Below are the code and all the weights of a small trained network. Each question names an input and a target symbol and asks about switching units off, where a switched-off unit gives its printed mean instead of its output.

import numpy as np


def w(rows, s, z=0):
    codes = np.array(rows[::2]) - 128.0
    scale = np.full(codes.shape[1], s)
    scale[-1] = z or s
    return codes * scale


def f(y):
    return y / 2 * (1 + np.tanh(0.7978845608 * (y + 0.044715 * y**3)))


def softmax(a):
    e = np.exp(a - a.max(-1, keepdims=True))
    return e / e.sum(-1, keepdims=True)


def log_softmax(a):
    a = a - a.max(-1, keepdims=True)
    return a - np.log(np.exp(a).sum(-1, keepdims=True))


def net(x, mask):
    ids = ['ΔΘΞΦΨΩαβζπτ'.index(c) for c in x.split()]
    T = len(ids)
    res = E[ids] + P[:T]
    u = 0
    for l in range(2):
        r = res
        for j in range(2):
            rows = slice(3 * j, 3 * j + 3)
            q, k, v = (r @ M[l][rows].T for M in (Q, K, V))
            z = softmax(np.where(np.tri(T) > 0, q @ k.T / 3**0.5, -1e9)) @ v
            o = O[l][rows]
            res = res + np.where(mask[u + j], z, o[:, -1]) @ o[:, :-1]
        u += 2
        y = f(res @ A[l][:, :-1].T + A[l][:, -1])
        res = res + np.where(mask[u : u + 4], y, B[l][:, -1]) @ B[l][:, :-1]
        u += 4
    return log_softmax(res[-1] @ U[:, :-1].T + U[:, -1])


Q, K, V, O, A, B = {}, {}, {}, {}, {}, {}
E = w([
[106,127,127],'Δ',
[21,175,78],'Θ',
[78,134,70],'Ξ',
[138,118,114],'Φ',
[196,122,164],'Ψ',
[80,134,64],'Ω',
[123,182,155],'α',
[117,88,66],'β',
[133,59,124],'ζ',
[87,56,242],'π',
[15,110,250],'τ',
],0.02)
P = w([
[254,174,133],'0',
[90,50,50],'1',
[78,45,83],'2',
[63,41,98],'3',
[82,55,106],'4',
[99,58,120],'5',
[118,80,110],'6',
[111,102,102],'7',
],0.007)
Q[0] = w([
[5,128,171],'0.h0',
[112,175,107],'0.h0',
[147,187,125],'0.h0',
[240,82,113],'0.h1',
[71,18,115],'0.h1',
[254,148,121],'0.h1',
],0.0087)
K[0] = w([
[154,226,190],'0.h0',
[193,38,163],'0.h0',
[106,69,178],'0.h0',
[118,154,110],'0.h1',
[40,103,111],'0.h1',
[254,81,207],'0.h1',
],0.0092)
V[0] = w([
[60,183,120],'0.h0',
[102,90,146],'0.h0',
[161,2,9],'0.h0',
[179,167,136],'0.h1',
[82,244,129],'0.h1',
[44,136,160],'0.h1',
],0.0095)
O[0] = w([
[161,209,143,168],'0.h0',
[145,88,80,148],'0.h0',
[55,166,45,150],'0.h0',
[133,168,146,15],'0.h1',
[254,133,182,190],'0.h1',
[168,166,157,253],'0.h1',
],0.0082,0.0061)
A[0] = w([
[230,197,210,49],'0.n0',
[247,37,149,135],'0.n1',
[99,27,64,92],'0.n2',
[47,82,1,1],'0.n3',
],0.0073,0.0044)
B[0] = w([
[75,254,148,193],'0.n0',
[170,51,23,200],'0.n1',
[222,143,187,213],'0.n2',
[164,40,177,253],'0.n3',
],0.0058,0.0055)
Q[1] = w([
[118,108,246],'1.h0',
[92,87,156],'1.h0',
[119,135,165],'1.h0',
[134,116,91],'1.h1',
[150,147,134],'1.h1',
[109,61,154],'1.h1',
],0.012)
K[1] = w([
[121,37,183],'1.h0',
[39,152,163],'1.h0',
[149,140,167],'1.h0',
[176,90,173],'1.h1',
[247,182,88],'1.h1',
[42,165,144],'1.h1',
],0.012)
V[1] = w([
[33,92,101],'1.h0',
[180,73,182],'1.h0',
[175,178,10],'1.h0',
[135,30,182],'1.h1',
[167,189,193],'1.h1',
[94,146,207],'1.h1',
],0.011)
O[1] = w([
[187,124,190,82],'1.h0',
[176,156,71,214],'1.h0',
[119,114,236,26],'1.h0',
[201,207,83,255],'1.h1',
[74,230,111,149],'1.h1',
[50,177,1,176],'1.h1',
],0.0091,0.0052)
A[1] = w([
[65,121,169,3],'1.n0',
[87,18,40,127],'1.n1',
[95,25,164,86],'1.n2',
[95,6,48,155],'1.n3',
],0.011,0.0074)
B[1] = w([
[136,8,79,147],'1.n0',
[126,217,183,245],'1.n1',
[85,113,183,180],'1.n2',
[193,203,165,255],'1.n3',
],0.011,0.0095)
U = w([
[110,161,41,5],'Δ',
[139,73,2,248],'Θ',
[94,150,152,43],'Ξ',
[140,132,137,199],'Φ',
[163,115,102,166],'Ψ',
[104,158,156,148],'Ω',
[31,241,159,169],'α',
[139,188,170,112],'β',
[160,176,144,128],'ζ',
[148,202,84,238],'π',
[90,225,64,18],'τ',
],0.0084,0.0027)

Each question gives the input, a string of symbols that net reads in full, and the target symbol t.
The units are the heads (3 rows each of Q, K, V and O) and the neurons (one row each of A and B). Each row of codes is followed by its name. A weight is (code - 128) times the scale printed after its matrix; where a second scale follows, it is the last column's (O, A, B and U).
mask holds one flag per unit, layer by layer, with each layer's heads first. A switched-off unit (its flag False) gives its mean, the last column of its rows in O or B, instead of its output. The means were averaged over made-up inputs and are rounded, as every weight is.
A unit's drop is (log p(t) with every unit on - log p(t) with that unit switched off) / (log p(t) with every unit on - log p(t) with every unit switched off).
The circuit of an input: a set's keep is (log p(t) with only the set's units on - log p(t) with every unit switched off) / (log p(t) with every unit on - log p(t) with every unit switched off). Starting from all 12 units, units are removed one at a time, each time the one whose removal leaves the highest keep (on an exact tie, the one counted first), for as long as the keep stays at least 0.8.
units of the circuit, in order: the units of the circuit, biggest drop first
top k neurons: the k neurons with the biggest drops, biggest first
k most important neurons of layer l: the k neurons of layer l with the biggest drops, biggest first
heads that matter: for each layer, one digit per head in row order, 1 if its drop is at least 0.15 and else 0, layers parted by /
input Θ β Φ β Ω, target α: top 3 neurons	1.n1; 0.n0; 1.n2
input π Θ Θ Θ Φ Φ Ω π, target Θ: top 2 neurons	1.n1; 1.n3
input Δ ζ Ω, target ζ: units of the circuit, in order	1.h1; 0.h1; 1.n3
input π Φ β Ξ Ξ α π τ, target τ: units of the circuit, in order	1.h0
input Θ Ψ Ψ, target α: heads that matter	11 / 01
input ζ Ξ π, target π: units of the circuit, in order	1.h0; 1.n3
input α Δ Φ, target α: 2 most important neurons of layer 0	0.n0; 0.n3
input Ψ Φ Ξ ζ, target ζ: top 2 neurons	0.n3; 1.n3
input π π Θ ζ α, target Θ: units of the circuit, in order	1.n1; 1.n3; 1.h0
input ζ Ξ ζ Θ β, target Ψ: heads that matter	11 / 11
input α ζ Θ π β, target τ: units of the circuit, in order	0.h0; 1.h1
input Ψ β Φ, target β: units of the circuit, in order	0.h1; 1.n1; 1.h1
input Θ Φ α Φ, target α: heads that matter	11 / 11
input Θ Δ β Δ, target α: 2 most important neurons of layer 0	0.n0; 0.n2
input π π ζ β Φ Θ, target Θ: heads that matter	11 / 01
input Ψ π τ Θ, target π: units of the circuit, in order	0.h0; 1.h0; 0.h1
input Θ τ Φ Ω π π π, target α: units of the circuit, in order	1.h1; 0.n0; 0.h0
input τ τ β, target τ: units of the circuit, in order	1.h1; 0.h0
input π π Ψ Θ Δ, target Θ: units of the circuit, in order	1.n1; 1.n3; 0.h1
input π Φ Θ Ω, target Θ: top 2 neurons	1.n1; 1.n3
